Below is a small trained network, with its code and all its weights. Each question gives an input and a class and asks what happens when units are switched off, that is, made to give their printed mean instead of their output.

import numpy as np


def w(rows, s, z=0):
    codes = np.array(rows[::2]) - 128.0
    scale = np.full(codes.shape[1], s)
    scale[-1] = z or s
    return codes * scale


def f(y):
    return y / 2 * (1 + np.tanh(0.7978845608 * (y + 0.044715 * y**3)))


def log_softmax(a):
    a = a - a.max(-1, keepdims=True)
    return a - np.log(np.exp(a).sum(-1, keepdims=True))


def net(x, mask):
    res = np.array(x, float).reshape(1, 6) / 4 @ E
    y = f(res @ A[0][:, :-1].T + A[0][:, -1])
    res = res + np.where(mask, y, B[0][:, -1]) @ B[0][:, :-1]
    return log_softmax(res[-1] @ U[:, :-1].T + U[:, -1])


A, B = {}, {}
E = w([
[155,1,70,106,186,153],'x0',
[135,82,190,43,143,115],'x1',
[175,123,136,137,46,210],'x2',
[214,175,52,97,178,132],'x3',
[206,142,174,146,145,107],'x4',
[159,88,175,108,149,37],'x5',
],0.0092)
A[0] = w([
[53,128,139,151,198,49,24],'n1',
[136,109,19,153,128,188,156],'n2',
[98,113,115,83,71,130,142],'n3',
[67,174,139,170,119,79,174],'n4',
[177,138,200,146,132,178,5],'n5',
[132,13,148,138,87,127,154],'n6',
[113,74,165,127,136,134,122],'n7',
[85,213,85,225,80,96,15],'n8',
[159,153,163,162,126,164,116],'n9',
[81,148,113,55,106,158,74],'n10',
[227,112,85,78,143,51,79],'n11',
[92,154,103,44,61,170,110],'n12',
[150,127,104,77,124,104,67],'n13',
[149,124,60,140,188,162,126],'n14',
[223,111,110,88,192,112,117],'n15',
[160,113,32,116,181,162,134],'n16',
[133,138,95,144,135,148,131],'n17',
[172,207,123,204,25,165,123],'n18',
[187,120,116,108,177,114,79],'n19',
[172,99,211,120,127,178,129],'n20',
[131,1,137,140,65,130,87],'n21',
[108,135,107,123,134,103,80],'n22',
[132,118,132,147,180,177,56],'n23',
],0.014,0.0028)
B[0] = w([
[114,211,127,183,143,58,202],'n1',
[108,131,28,183,140,152,208],'n2',
[84,119,141,92,144,143,158],'n3',
[119,180,156,153,92,89,198],'n4',
[169,187,127,168,185,149,164],'n5',
[85,45,158,153,141,140,217],'n6',
[117,90,154,131,143,116,175],'n7',
[120,95,167,99,3,126,218],'n8',
[173,156,136,136,141,159,160],'n9',
[82,155,136,68,146,123,154],'n10',
[184,120,128,60,129,71,212],'n11',
[83,154,116,50,152,149,171],'n12',
[128,118,124,117,103,91,146],'n13',
[120,138,57,136,115,112,187],'n14',
[170,73,115,71,113,74,217],'n15',
[123,137,31,158,134,97,208],'n16',
[128,136,101,128,120,154,148],'n17',
[198,122,179,120,79,223,246],'n18',
[169,97,117,100,110,102,178],'n19',
[148,159,116,148,213,150,188],'n20',
[96,31,161,160,141,147,216],'n21',
[121,160,107,140,127,114,135],'n22',
[134,131,114,161,120,128,140],'n23',
],0.031,0.013)
U = w([
[210,150,168,122,187,148,24],'0',
[214,91,139,64,170,2,187],'1',
[128,77,134,126,123,159,7],'2',
[104,46,182,165,200,65,185],'3',
[167,146,172,121,57,144,208],'4',
[122,171,182,167,132,11,47],'5',
[140,115,30,144,110,104,132],'6',
[85,165,142,45,159,108,117],'7',
],0.0091,0.002)

Each question gives the input, the list of numbers given to net, and the class t.
The units are the neurons (one row each of A and B). Each row of codes is followed by its name. A weight is (code - 128) times the scale printed after its matrix; where a second scale follows, it is the last column's (A, B and U).
mask holds one flag per neuron, in row order. A switched-off neuron (its flag False) gives its mean, the last column of its row in B, instead of its output. The means were averaged over made-up inputs and are rounded, as every weight is.
A unit's drop is (log p(t) with every unit on - log p(t) with that unit switched off) / (log p(t) with every unit on - log p(t) with every unit switched off).
most important unit: the unit with the biggest drop
top k neurons: the k neurons with the biggest drops, biggest first
drop of u: that unit's drop, to one decimal
input [-1,1,4,0,-2,-5], class 4: most important unit => n18
input [-5,4,-2,-2,-5,-7], class 7: top 2 neurons => [n12 n10]
input [-5,4,8,2,-2,-5], class 0: top 2 neurons => [n18 n5]
input [-3,-5,1,6,4,-5], class 4: top 2 neurons => [n18 n8]
input [-8,-3,-4,-4,-6,3], class 5: top 2 neurons => [n1 n4]
input [-5,-5,-1,-5,5,8], class 5: top 2 neurons => [n1 n4]
input [-7,6,6,6,-5,-6], class 7: top 2 neurons => [n12 n10]
input [4,5,6,0,7,-6], class 0: top 2 neurons => [n5 n20]
input [6,-7,-6,-6,0,4], class 3: top 2 neurons => [n21 n6]
input [0,-4,-7,-5,4,-8], class 4: top 2 neurons => [n8 n16]
input [-3,5,8,8,4,-2], class 0: top 2 neurons => [n18 n5]
input [-4,-1,-8,-6,-4,-8], class 5: drop of n1 => 0.8
input [1,-3,-6,-3,4,-1], class 5: drop of n5 => 0.0
input [-1,-5,4,1,1,-5], class 4: most important unit => n18
input [-2,-4,-8,-5,-4,-6], class 5: drop of n1 => 0.4
